Below are the code and all the weights of a small trained network. Each question names an input and a target symbol and asks about switching units off, where a switched-off unit gives its printed mean instead of its output.

import numpy as np


def w(rows, s, z=0):
    codes = np.array(rows[::2]) - 128.0
    scale = np.full(codes.shape[1], s)
    scale[-1] = z or s
    return codes * scale


def norm(h):
    return h / np.sqrt((h * h).mean(-1, keepdims=True) + 1e-5)


def f(y):
    return np.maximum(y, 0)


def softmax(a):
    e = np.exp(a - a.max(-1, keepdims=True))
    return e / e.sum(-1, keepdims=True)


def log_softmax(a):
    a = a - a.max(-1, keepdims=True)
    return a - np.log(np.exp(a).sum(-1, keepdims=True))


def net(x, mask):
    ids = ['ΘΩαβγεζηλμστ'.index(c) for c in x.split()]
    T = len(ids)
    res = E[ids] + P[:T]
    u = 0
    for l in range(2):
        r = norm(res)
        for j in range(3):
            rows = slice(2 * j, 2 * j + 2)
            q, k, v = (r @ M[l][rows].T for M in (Q, K, V))
            z = softmax(np.where(np.tri(T) > 0, q @ k.T / 2**0.5, -1e9)) @ v
            o = O[l][rows]
            res = res + np.where(mask[u + j], z, o[:, -1]) @ o[:, :-1]
        u += 3
        y = f(norm(res) @ A[l][:, :-1].T + A[l][:, -1])
        res = res + np.where(mask[u : u + 4], y, B[l][:, -1]) @ B[l][:, :-1]
        u += 4
    return log_softmax(norm(res)[-1] @ U[:, :-1].T + U[:, -1])


Q, K, V, O, A, B = {}, {}, {}, {}, {}, {}
E = w([
[131,121,116],'Θ',
[89,82,154],'Ω',
[92,79,173],'α',
[48,114,126],'β',
[143,139,102],'γ',
[86,84,150],'ε',
[74,68,254],'ζ',
[173,143,144],'η',
[211,121,202],'λ',
[243,48,155],'μ',
[115,144,2],'σ',
[80,197,182],'τ',
],0.004)
P = w([
[130,87,92],'0',
[8,132,190],'1',
[134,138,121],'2',
[142,72,228],'3',
[97,161,118],'4',
[132,137,123],'5',
[225,36,110],'6',
[95,155,121],'7',
[131,136,123],'8',
[218,35,103],'9',
[96,154,123],'10',
[132,137,123],'11',
],0.011)
Q[0] = w([
[178,115,175],'0.h0',
[194,121,77],'0.h0',
[120,58,100],'0.h1',
[133,88,51],'0.h1',
[182,4,135],'0.h2',
[155,96,91],'0.h2',
],0.025)
K[0] = w([
[185,79,144],'0.h0',
[186,124,62],'0.h0',
[83,26,83],'0.h1',
[128,119,33],'0.h1',
[4,143,208],'0.h2',
[54,189,151],'0.h2',
],0.021)
V[0] = w([
[225,140,38],'0.h0',
[86,186,117],'0.h0',
[116,65,86],'0.h1',
[99,187,4],'0.h1',
[128,133,171],'0.h2',
[67,135,134],'0.h2',
],0.012)
O[0] = w([
[210,140,198,3],'0.h0',
[158,165,89,110],'0.h0',
[159,87,118,161],'0.h1',
[251,168,109,89],'0.h1',
[138,139,150,116],'0.h2',
[185,112,174,143],'0.h2',
],0.012,0.0048)
A[0] = w([
[127,129,129,109],'0.n0',
[150,169,201,103],'0.n1',
[101,252,153,104],'0.n2',
[131,182,97,2],'0.n3',
],0.026,0.0052)
B[0] = w([
[129,128,128,128],'0.n0',
[102,157,179,253],'0.n1',
[2,53,155,227],'0.n2',
[106,162,49,165],'0.n3',
],0.034,0.0056)
Q[1] = w([
[88,56,117],'1.h0',
[87,164,56],'1.h0',
[150,43,159],'1.h1',
[138,122,39],'1.h1',
[162,2,115],'1.h2',
[142,25,181],'1.h2',
],0.026)
K[1] = w([
[151,64,95],'1.h0',
[114,156,69],'1.h0',
[158,74,113],'1.h1',
[112,147,105],'1.h1',
[220,89,253],'1.h2',
[202,54,185],'1.h2',
],0.04)
V[1] = w([
[159,177,93],'1.h0',
[136,175,153],'1.h0',
[209,178,63],'1.h1',
[211,8,80],'1.h1',
[75,177,92],'1.h2',
[156,100,88],'1.h2',
],0.017)
O[1] = w([
[89,88,172,75],'1.h0',
[84,148,144,81],'1.h0',
[167,116,10,2],'1.h1',
[57,228,49,190],'1.h1',
[81,186,45,115],'1.h2',
[91,117,164,129],'1.h2',
],0.012,0.0071)
A[1] = w([
[98,62,113,254],'1.n0',
[95,253,125,5],'1.n1',
[230,25,84,185],'1.n2',
[213,212,98,20],'1.n3',
],0.024,0.0036)
B[1] = w([
[188,129,94,246],'1.n0',
[233,191,204,198],'1.n1',
[173,42,12,158],'1.n2',
[4,124,44,170],'1.n3',
],0.029,0.011)
U = w([
[200,22,184,90],'Θ',
[143,169,172,107],'Ω',
[151,203,136,124],'α',
[192,59,67,94],'β',
[131,181,145,182],'γ',
[183,78,52,108],'ε',
[78,253,74,62],'ζ',
[47,122,100,117],'η',
[91,34,191,119],'λ',
[120,144,156,254],'μ',
[168,189,17,120],'σ',
[11,135,213,104],'τ',
],0.016,0.0055)

Each question gives the input, a string of symbols that net reads in full, and the target symbol t.
The units are the heads (2 rows each of Q, K, V and O) and the neurons (one row each of A and B). Each row of codes is followed by its name. A weight is (code - 128) times the scale printed after its matrix; where a second scale follows, it is the last column's (O, A, B and U).
mask holds one flag per unit, layer by layer, with each layer's heads first. A switched-off unit (its flag False) gives its mean, the last column of its rows in O or B, instead of its output. The means were averaged over made-up inputs and are rounded, as every weight is.
A unit's drop is (log p(t) with every unit on - log p(t) with that unit switched off) / (log p(t) with every unit on - log p(t) with every unit switched off).
The circuit of an input: a set's keep is (log p(t) with only the set's units on - log p(t) with every unit switched off) / (log p(t) with every unit on - log p(t) with every unit switched off). Starting from the 12 units with the biggest drops (on a tie, the unit counted first), units are removed one at a time, each time the one whose removal leaves the highest keep (on an exact tie, the one counted first), for as long as the keep stays at least 0.8.
units of the circuit, in order: the units of the circuit, biggest drop first
top k neurons: the k neurons with the biggest drops, biggest first
top k neurons in layer l: the k neurons of layer l with the biggest drops, biggest first
heads that matter: for each layer, one digit per head in row order, 1 if its drop is at least 0.15 and else 0, layers parted by /
input β η γ ε μ Θ α, target ζ: units of the circuit, in order -> [1.h1; 0.n2; 0.h1; 1.n3]
input ε β τ σ η α, target Θ: top neuron in layer 0 -> [0.n1]
input β β ζ η η η Ω ε β ε, target ζ: top 4 neurons -> [0.n2; 0.n1; 1.n3; 0.n3]
input β η η τ η α α η σ Θ, target ζ: top 4 neurons -> [0.n2; 0.n1; 1.n3; 0.n3]
input β μ ε ε μ η β Ω η β, target ζ: heads that matter -> 110 / 010
input τ β η Ω, target σ: top 2 neurons in layer 1 -> [1.n0; 1.n3]
input τ γ λ ζ μ η η, target σ: heads that matter -> 010 / 011
input α μ β, target σ: heads that matter -> 100 / 011
input τ α η ε Ω η γ η ε Ω β β, target σ: top 3 neurons in layer 0 -> [0.n1; 0.n2; 0.n3]
input β η η τ β γ β λ λ μ, target ζ: units of the circuit, in order -> [1.h1; 0.n2]
input Ω η η Θ Θ Ω μ η α ζ η, target η: top 3 neurons in layer 0 -> [0.n2; 0.n3; 0.n1]
input λ β σ γ σ ε, target ε: heads that matter -> 100 / 000
input β η α ζ, target ζ: units of the circuit, in order -> [1.h1; 0.n2; 0.h1; 0.h0]
input η ζ α, target Θ: top 2 neurons -> [0.n1; 0.n3]
input Θ γ β Ω η η λ, target η: top 3 neurons -> [1.n3; 0.n2; 0.n1]
input τ γ τ σ, target σ: units of the circuit, in order -> [0.n2]
input Ω ζ γ σ Ω, target σ: top 2 neurons -> [0.n1; 1.n0]
input Θ ε Ω η μ ε ζ, target η: top 2 neurons -> [1.n3; 0.n1]
input β Ω η η, target ζ: top 3 neurons -> [0.n1; 0.n2; 1.n2]
input η ε β τ η β μ ε Ω Θ, target Θ: units of the circuit, in order -> [0.h0]
input β β ζ Ω μ η γ, target ζ: top 2 neurons in layer 1 -> [1.n3; 1.n1]
